Below are the code and all the weights of a small trained network. Each question names an input and a class and asks about switching units off, where a switched-off unit gives its printed mean instead of its output.

import numpy as np


def w(rows, s, z=0):
    codes = np.array(rows[::2]) - 128.0
    scale = np.full(codes.shape[1], s)
    scale[-1] = z or s
    return codes * scale


def norm(h):
    return h / np.sqrt((h * h).mean(-1, keepdims=True) + 1e-5)


def f(y):
    return y / 2 * (1 + np.tanh(0.7978845608 * (y + 0.044715 * y**3)))


def log_softmax(a):
    a = a - a.max(-1, keepdims=True)
    return a - np.log(np.exp(a).sum(-1, keepdims=True))


def net(x, mask):
    res = np.array(x, float).reshape(1, 8) / 4 @ E
    u = 0
    for l in range(3):
        y = f(norm(res) @ A[l][:, :-1].T + A[l][:, -1])
        res = res + np.where(mask[u : u + 5], y, B[l][:, -1]) @ B[l][:, :-1]
        u += 5
    return log_softmax(norm(res)[-1] @ U[:, :-1].T + U[:, -1])


A, B = {}, {}
E = w([
[147,84,178,74,59,80,95,195],'x0',
[130,113,229,108,157,144,125,183],'x1',
[90,157,150,209,118,132,185,160],'x2',
[64,97,122,154,131,168,95,109],'x3',
[1,157,121,109,158,181,87,93],'x4',
[136,130,174,144,127,124,86,199],'x5',
[166,107,108,118,138,143,181,86],'x6',
[113,109,28,100,167,142,143,143],'x7',
],0.0064)
A[0] = w([
[160,168,115,106,211,86,120,152,2],'L0N0',
[158,110,136,102,50,2,116,123,137],'L0N1',
[72,54,126,197,104,165,174,75,228],'L0N2',
[155,145,129,133,247,130,137,154,124],'L0N3',
[113,189,139,154,95,129,147,144,72],'L0N4',
],0.0061,0.0016)
B[0] = w([
[60,165,48,140,17,83,157,228,126],'L0N0',
[143,31,36,124,3,151,158,134,239],'L0N1',
[178,182,190,51,201,211,175,80,252],'L0N2',
[79,153,214,251,142,105,144,111,180],'L0N3',
[192,26,58,208,76,184,97,73,142],'L0N4',
],0.0054,0.0026)
A[1] = w([
[139,160,22,148,52,57,179,162,65],'L1N0',
[138,38,114,3,27,43,204,116,248],'L1N1',
[113,155,31,71,165,210,133,172,211],'L1N2',
[8,239,62,62,57,208,122,65,155],'L1N3',
[89,33,238,76,211,94,34,173,164],'L1N4',
],0.0052,0.0012)
B[1] = w([
[206,192,109,162,87,155,150,96,175],'L1N0',
[195,33,223,187,37,207,80,151,244],'L1N1',
[138,195,120,116,89,77,102,103,203],'L1N2',
[209,114,102,55,187,181,44,152,254],'L1N3',
[86,188,76,159,113,20,211,254,220],'L1N4',
],0.0078,0.0044)
A[2] = w([
[126,161,90,150,141,168,128,119,254],'L2N0',
[176,108,145,169,204,114,217,61,141],'L2N1',
[112,96,165,210,191,123,205,57,96],'L2N2',
[158,190,57,155,77,147,129,155,94],'L2N3',
[64,156,166,140,100,77,76,253,119],'L2N4',
],0.0076,0.0015)
B[2] = w([
[71,141,66,58,104,99,107,13,188],'L2N0',
[84,127,199,199,132,110,131,119,193],'L2N1',
[72,177,155,193,159,181,241,55,175],'L2N2',
[157,139,124,96,70,52,149,65,171],'L2N3',
[95,122,3,84,230,73,160,242,254],'L2N4',
],0.0074,0.0055)
U = w([
[44,184,224,244,188,167,238,39,94],'0',
[80,179,86,83,182,181,49,51,149],'1',
[163,156,123,201,61,83,142,71,31],'2',
[185,2,238,173,42,208,86,203,130],'3',
[52,127,99,141,203,53,146,222,250],'4',
],0.0087,0.0021)

Each question gives the input, the list of numbers given to net, and the class t.
The units are the neurons (one row each of A and B). Each row of codes is followed by its name. A weight is (code - 128) times the scale printed after its matrix; where a second scale follows, it is the last column's (A, B and U).
mask holds one flag per neuron, layer by layer. A switched-off neuron (its flag False) gives its mean, the last column of its row in B, instead of its output. The means were averaged over made-up inputs and are rounded, as every weight is.
A unit's drop is (log p(t) with every unit on - log p(t) with that unit switched off) / (log p(t) with every unit on - log p(t) with every unit switched off).
The circuit of an input: a set's keep is (log p(t) with only the set's units on - log p(t) with every unit switched off) / (log p(t) with every unit on - log p(t) with every unit switched off). Starting from the 12 units with the biggest drops (on a tie, the unit counted first), units are removed one at a time, each time the one whose removal leaves the highest keep (on an exact tie, the one counted first), for as long as the keep stays at least 0.8.
units of the circuit, in order: the units of the circuit, biggest drop first
most important unit: the unit with the biggest drop
top k neurons: the k neurons with the biggest drops, biggest first
top k neurons in layer l: the k neurons of layer l with the biggest drops, biggest first
drop when u is switched off: that unit's drop, to one decimal
input [-2,-7,-5,-2,1,7,-3,-2], class 2: top 3 neurons in layer 0 : [L0N2 L0N1 L0N0]
input [5,-1,-7,-5,7,5,-2,-6], class 4: units of the circuit, in order : [L1N4]
input [0,-7,-7,0,-1,0,-2,4], class 2: top 2 neurons in layer 2 : [L2N3 L2N4]
input [7,-7,7,4,3,-7,5,-5], class 3: top 2 neurons : [L1N3 L1N1]
input [-3,2,4,8,7,-7,6,-4], class 1: top 2 neurons : [L1N3 L0N3]
input [8,8,-4,-1,3,2,6,0], class 4: top 2 neurons : [L1N4 L2N4]
input [-3,8,-8,-3,8,-7,-6,4], class 4: top 3 neurons : [L1N4 L0N2 L0N1]
input [-1,-7,-5,7,-8,-7,1,-6], class 3: units of the circuit, in order : [L1N1 L0N1]
input [-2,7,3,8,-6,-4,-6,-8], class 4: units of the circuit, in order : [L2N4 L1N1]
input [0,-6,4,-2,3,-1,-7,-3], class 1: top 2 neurons : [L1N3 L1N1]
input [-5,-4,1,-6,-3,-3,1,-6], class 0: top 2 neurons in layer 1 : [L1N3 L1N2]
input [-5,4,-8,7,-8,0,-1,-4], class 4: units of the circuit, in order : [L1N4 L1N1]
input [4,3,-6,6,-3,-6,-6,8], class 3: top 2 neurons : [L1N1 L0N3]
input [-5,-6,6,4,6,-5,-2,-1], class 1: top neuron : [L1N3]
input [6,7,2,6,-6,-4,-8,-6], class 4: top 2 neurons : [L2N4 L1N4]
input [6,5,5,8,-6,-2,-8,3], class 4: top 2 neurons : [L2N4 L1N4]
input [-7,6,-8,-6,-1,-8,-3,0], class 0: top 2 neurons in layer 0 : [L0N3 L0N1]
input [-3,6,1,-3,-3,0,3,4], class 0: drop when L1N4 is switched off : 0.1
input [4,-8,-6,6,-1,4,8,-2], class 3: drop when L1N1 is switched off : 0.2
input [0,-3,-4,-5,-1,-2,-4,-5], class 3: drop when L1N1 is switched off : 0.3
input [2,-7,-7,7,-1,1,2,-2], class 3: drop when L1N1 is switched off : 0.3
input [0,6,3,2,-7,4,-6,-6], class 4: most important unit : L2N4
